Below are the code and all the weights of a small trained network. Each question names an input and a class and asks about switching units off, where a switched-off unit gives its printed mean instead of its output.

import numpy as np


def w(rows, s, z=0):
    codes = np.array(rows[::2]) - 128.0
    scale = np.full(codes.shape[1], s)
    scale[-1] = z or s
    return codes * scale


def f(y):
    return y / 2 * (1 + np.tanh(0.7978845608 * (y + 0.044715 * y**3)))


def log_softmax(a):
    a = a - a.max(-1, keepdims=True)
    return a - np.log(np.exp(a).sum(-1, keepdims=True))


def net(x, mask):
    res = np.array(x, float).reshape(1, 3) / 4 @ E
    y = f(res @ A[0][:, :-1].T + A[0][:, -1])
    res = res + np.where(mask, y, B[0][:, -1]) @ B[0][:, :-1]
    return log_softmax(res[-1] @ U[:, :-1].T + U[:, -1])


A, B = {}, {}
E = w([
[129,159,2,153,52,53,125,73,103,111,91],'x0',
[76,53,137,38,81,74,181,174,222,88,71],'x1',
[40,96,153,56,172,77,72,99,14,105,200],'x2',
],0.0092)
A[0] = w([
[143,68,239,137,201,227,117,192,123,173,133,93],'neuron 1',
[200,113,124,148,91,159,171,162,158,138,131,104],'neuron 2',
[185,171,138,225,191,217,67,46,69,184,163,68],'neuron 3',
[130,24,94,96,158,111,179,136,160,82,73,17],'neuron 4',
[120,53,177,52,101,119,154,255,177,104,130,190],'neuron 5',
[154,135,51,166,76,43,85,88,88,136,82,97],'neuron 6',
[231,173,78,156,114,174,142,164,207,174,110,110],'neuron 7',
[83,89,146,105,136,89,70,107,85,112,142,3],'neuron 8',
[104,86,148,64,160,76,53,71,61,109,171,187],'neuron 9',
],0.0073,0.0038)
B[0] = w([
[26,217,182,134,104,44,77,67,93,107,50,231],'neuron 1',
[147,142,152,153,196,149,82,178,107,167,138,170],'neuron 2',
[126,65,1,44,82,110,201,84,150,148,178,254],'neuron 3',
[116,71,69,107,112,146,141,82,181,222,136,172],'neuron 4',
[124,114,80,85,130,147,130,67,107,117,137,236],'neuron 5',
[73,195,158,176,138,62,126,71,159,111,53,219],'neuron 6',
[139,81,108,163,215,187,85,132,89,167,90,216],'neuron 7',
[126,107,138,162,209,123,111,164,165,229,131,175],'neuron 8',
[143,118,86,157,175,197,45,183,107,149,152,253],'neuron 9',
],0.0098,0.0099)
U = w([
[9,248,160,183,133,48,85,14,116,94,62,114],'0',
[130,18,52,7,106,142,207,56,135,162,175,96],'1',
[155,94,124,220,232,237,29,253,99,174,139,90],'2',
[160,151,119,117,102,189,102,113,72,15,131,245],'3',
[189,184,192,136,113,102,193,197,176,89,200,97],'4',
[171,149,204,137,111,87,186,211,108,121,161,102],'5',
],0.0071,0.013)

Each question gives the input, the list of numbers given to net, and the class t.
The units are the neurons (one row each of A and B). Each row of codes is followed by its name. A weight is (code - 128) times the scale printed after its matrix; where a second scale follows, it is the last column's (A, B and U).
mask holds one flag per neuron, in row order. A switched-off neuron (its flag False) gives its mean, the last column of its row in B, instead of its output. The means were averaged over made-up inputs and are rounded, as every weight is.
A unit's drop is (log p(t) with every unit on - log p(t) with that unit switched off) / (log p(t) with every unit on - log p(t) with every unit switched off).
The circuit of an input: a set's keep is (log p(t) with only the set's units on - log p(t) with every unit switched off) / (log p(t) with every unit on - log p(t) with every unit switched off). Starting from all 9 units, units are removed one at a time, each time the one whose removal leaves the highest keep (on an exact tie, the one counted first), for as long as the keep stays at least 0.8.
units of the circuit, in order: the units of the circuit, biggest drop first
unit that matters most: the unit with the biggest drop
k most important neurons: the k neurons with the biggest drops, biggest first
drop of u: that unit's drop, to one decimal
input [-1,3,5], class 2: unit that matters most -> neuron 3
input [-6,0,-4], class 0: 2 most important neurons -> neuron 1; neuron 9
input [1,-7,8], class 2: 4 most important neurons -> neuron 9; neuron 8; neuron 5; neuron 4
input [1,2,2], class 3: units of the circuit, in order -> neuron 3; neuron 1; neuron 7; neuron 8
input [3,-1,2], class 3: 3 most important neurons -> neuron 1; neuron 8; neuron 4
input [-5,-6,4], class 1: 2 most important neurons -> neuron 3; neuron 6
input [-3,5,8], class 2: 2 most important neurons -> neuron 9; neuron 3
input [-7,5,-2], class 0: 2 most important neurons -> neuron 1; neuron 3
input [-2,-3,3], class 3: 2 most important neurons -> neuron 7; neuron 4
input [-6,1,8], class 2: 2 most important neurons -> neuron 9; neuron 8
input [-3,3,1], class 3: 2 most important neurons -> neuron 3; neuron 6
input [4,-5,4], class 1: 2 most important neurons -> neuron 3; neuron 1
input [-2,4,-5], class 2: 2 most important neurons -> neuron 3; neuron 2
input [-6,0,5], class 0: 2 most important neurons -> neuron 1; neuron 7
input [8,7,-4], class 0: units of the circuit, in order -> neuron 6
input [-7,2,0], class 0: drop of neuron 1 -> 0.5
input [1,-5,-5], class 1: drop of neuron 8 -> 0.1
input [3,-7,0], class 1: drop of neuron 3 -> 0.9
